Below are the code and all the weights of a small trained network. Each question names an input and a class and asks about switching units off, where a switched-off unit gives its printed mean instead of its output.

import numpy as np


def w(rows, s, z=0):
    codes = np.array(rows[::2]) - 128.0
    scale = np.full(codes.shape[1], s)
    scale[-1] = z or s
    return codes * scale


def norm(h):
    return h / np.sqrt((h * h).mean(-1, keepdims=True) + 1e-5)


def f(y):
    return np.maximum(y, 0)


def log_softmax(a):
    a = a - a.max(-1, keepdims=True)
    return a - np.log(np.exp(a).sum(-1, keepdims=True))


def net(x, mask):
    res = np.array(x, float).reshape(1, 6) / 4 @ E
    u = 0
    for l in range(4):
        y = f(norm(res) @ A[l][:, :-1].T + A[l][:, -1])
        res = res + np.where(mask[u : u + 6], y, B[l][:, -1]) @ B[l][:, :-1]
        u += 6
    return log_softmax(norm(res)[-1] @ U[:, :-1].T + U[:, -1])


A, B = {}, {}
E = w([
[131,130,129,131,131],'x0',
[5,175,178,44,143],'x1',
[84,108,127,202,168],'x2',
[177,46,169,71,226],'x3',
[129,130,130,127,124],'x4',
[124,64,214,156,63],'x5',
],0.0013)
A[0] = w([
[200,177,120,4,29,117],'0.n1',
[193,152,164,60,102,92],'0.n2',
[84,175,179,123,165,13],'0.n3',
[174,122,51,142,115,124],'0.n4',
[87,202,192,83,141,71],'0.n5',
[112,168,120,151,91,254],'0.n6',
],0.0035,0.0018)
B[0] = w([
[44,93,122,251,199,247],'0.n1',
[73,113,139,209,178,188],'0.n2',
[28,80,108,67,76,152],'0.n3',
[84,73,113,94,108,215],'0.n4',
[109,52,50,95,51,198],'0.n5',
[159,125,202,70,214,249],'0.n6',
],0.0031,0.002)
A[1] = w([
[179,83,108,177,129,174],'1.n1',
[100,85,122,110,171,251],'1.n2',
[107,85,215,111,82,97],'1.n3',
[197,140,104,147,119,14],'1.n4',
[96,228,86,190,3,255],'1.n5',
[173,73,149,87,156,116],'1.n6',
],0.0041,0.00098)
B[1] = w([
[4,96,134,56,107,227],'1.n1',
[105,220,175,157,80,252],'1.n2',
[103,236,81,159,87,201],'1.n3',
[98,47,97,65,68,151],'1.n4',
[181,52,241,60,237,200],'1.n5',
[103,160,212,98,113,190],'1.n6',
],0.0028,0.0027)
A[2] = w([
[84,219,135,94,129,172],'2.n1',
[138,89,239,95,149,141],'2.n2',
[149,123,183,201,6,3],'2.n3',
[98,59,219,145,93,151],'2.n4',
[189,207,96,101,161,94],'2.n5',
[182,88,31,219,110,75],'2.n6',
],0.0022,0.0015)
B[2] = w([
[177,93,93,148,87,229],'2.n1',
[104,200,154,139,97,230],'2.n2',
[130,172,179,173,4,147],'2.n3',
[144,198,79,114,118,249],'2.n4',
[123,154,129,167,83,134],'2.n5',
[142,112,236,61,125,133],'2.n6',
],0.0028,0.002)
A[3] = w([
[156,125,185,169,74,111],'3.n1',
[114,195,3,49,221,149],'3.n2',
[241,30,94,164,79,76],'3.n3',
[31,193,156,113,113,252],'3.n4',
[249,135,144,173,159,161],'3.n5',
[172,45,125,185,78,191],'3.n6',
],0.0031,0.0024)
B[3] = w([
[105,175,94,96,154,144],'3.n1',
[121,162,193,178,27,172],'3.n2',
[4,92,108,59,135,132],'3.n3',
[214,66,72,145,163,253],'3.n4',
[156,133,104,64,137,132],'3.n5',
[84,190,95,78,159,145],'3.n6',
],0.0038,0.0056)
U = w([
[6,70,80,2,98,125],'0',
[206,129,253,57,222,122],'1',
[170,109,88,142,117,165],'2',
[170,106,95,145,121,158],'3',
[107,223,161,182,30,106],'4',
[96,82,101,209,205,109],'5',
[177,118,104,120,125,5],'6',
],0.009,0.017)

Each question gives the input, the list of numbers given to net, and the class t.
The units are the neurons (one row each of A and B). Each row of codes is followed by its name. A weight is (code - 128) times the scale printed after its matrix; where a second scale follows, it is the last column's (A, B and U).
mask holds one flag per neuron, layer by layer. A switched-off neuron (its flag False) gives its mean, the last column of its row in B, instead of its output. The means were averaged over made-up inputs and are rounded, as every weight is.
A unit's drop is (log p(t) with every unit on - log p(t) with that unit switched off) / (log p(t) with every unit on - log p(t) with every unit switched off).
The circuit of an input: a set's keep is (log p(t) with only the set's units on - log p(t) with every unit switched off) / (log p(t) with every unit on - log p(t) with every unit switched off). Starting from the 12 units with the biggest drops (on a tie, the unit counted first), units are removed one at a time, each time the one whose removal leaves the highest keep (on an exact tie, the one counted first), for as long as the keep stays at least 0.8.
circuit, biggest first: the units of the circuit, biggest drop first
most important unit: the unit with the biggest drop
top k neurons: the k neurons with the biggest drops, biggest first
top k neurons in layer l: the k neurons of layer l with the biggest drops, biggest first
input [0,-8,-7,8,0,-3], class 0: most important unit -> 0.n6
input [7,5,4,-8,-6,4], class 1: top 2 neurons -> (1.n5, 0.n1)
input [5,7,-8,3,8,3], class 3: top 3 neurons -> (3.n4, 1.n1, 0.n1)
input [-8,4,2,-5,-3,-1], class 2: top 3 neurons in layer 0 -> (0.n6, 0.n5, 0.n3)
input [-6,6,-1,-8,-6,-6], class 1: top 2 neurons -> (1.n5, 1.n1)
input [5,6,-6,1,8,7], class 3: top 2 neurons in layer 3 -> (3.n4, 3.n2)
input [-7,1,8,-8,-1,-3], class 1: circuit, biggest first -> (1.n5, 0.n1)
input [3,-8,4,8,1,-4], class 0: top 2 neurons in layer 1 -> (1.n5, 1.n4)
input [-7,4,-8,-7,-4,-4], class 5: circuit, biggest first -> (0.n1, 3.n4)
input [6,-7,6,-4,-6,-3], class 0: top 2 neurons -> (0.n1, 3.n4)
input [4,-1,-7,-4,-5,6], class 5: circuit, biggest first -> (0.n1, 3.n2)
input [5,-8,5,-7,-7,-7], class 0: top 2 neurons -> (3.n4, 0.n1)
input [5,6,-8,-2,-2,-4], class 5: top 3 neurons in layer 0 -> (0.n1, 0.n2, 0.n4)
input [5,-2,-2,-8,7,-5], class 1: top neuron -> (1.n5)
input [3,1,-2,-5,6,-8], class 4: top 2 neurons in layer 3 -> (3.n2, 3.n4)
input [3,4,6,-4,0,-7], class 4: top 2 neurons -> (3.n2, 0.n1)
input [5,4,-1,6,6,8], class 4: top 2 neurons -> (1.n3, 0.n6)
input [-1,6,3,-7,-4,6], class 1: top 2 neurons -> (1.n5, 1.n1)
input [6,-5,5,-2,5,7], class 4: circuit, biggest first -> (3.n6, 3.n4)
input [-5,-4,-6,0,-1,-2], class 5: circuit, biggest first -> (0.n1)
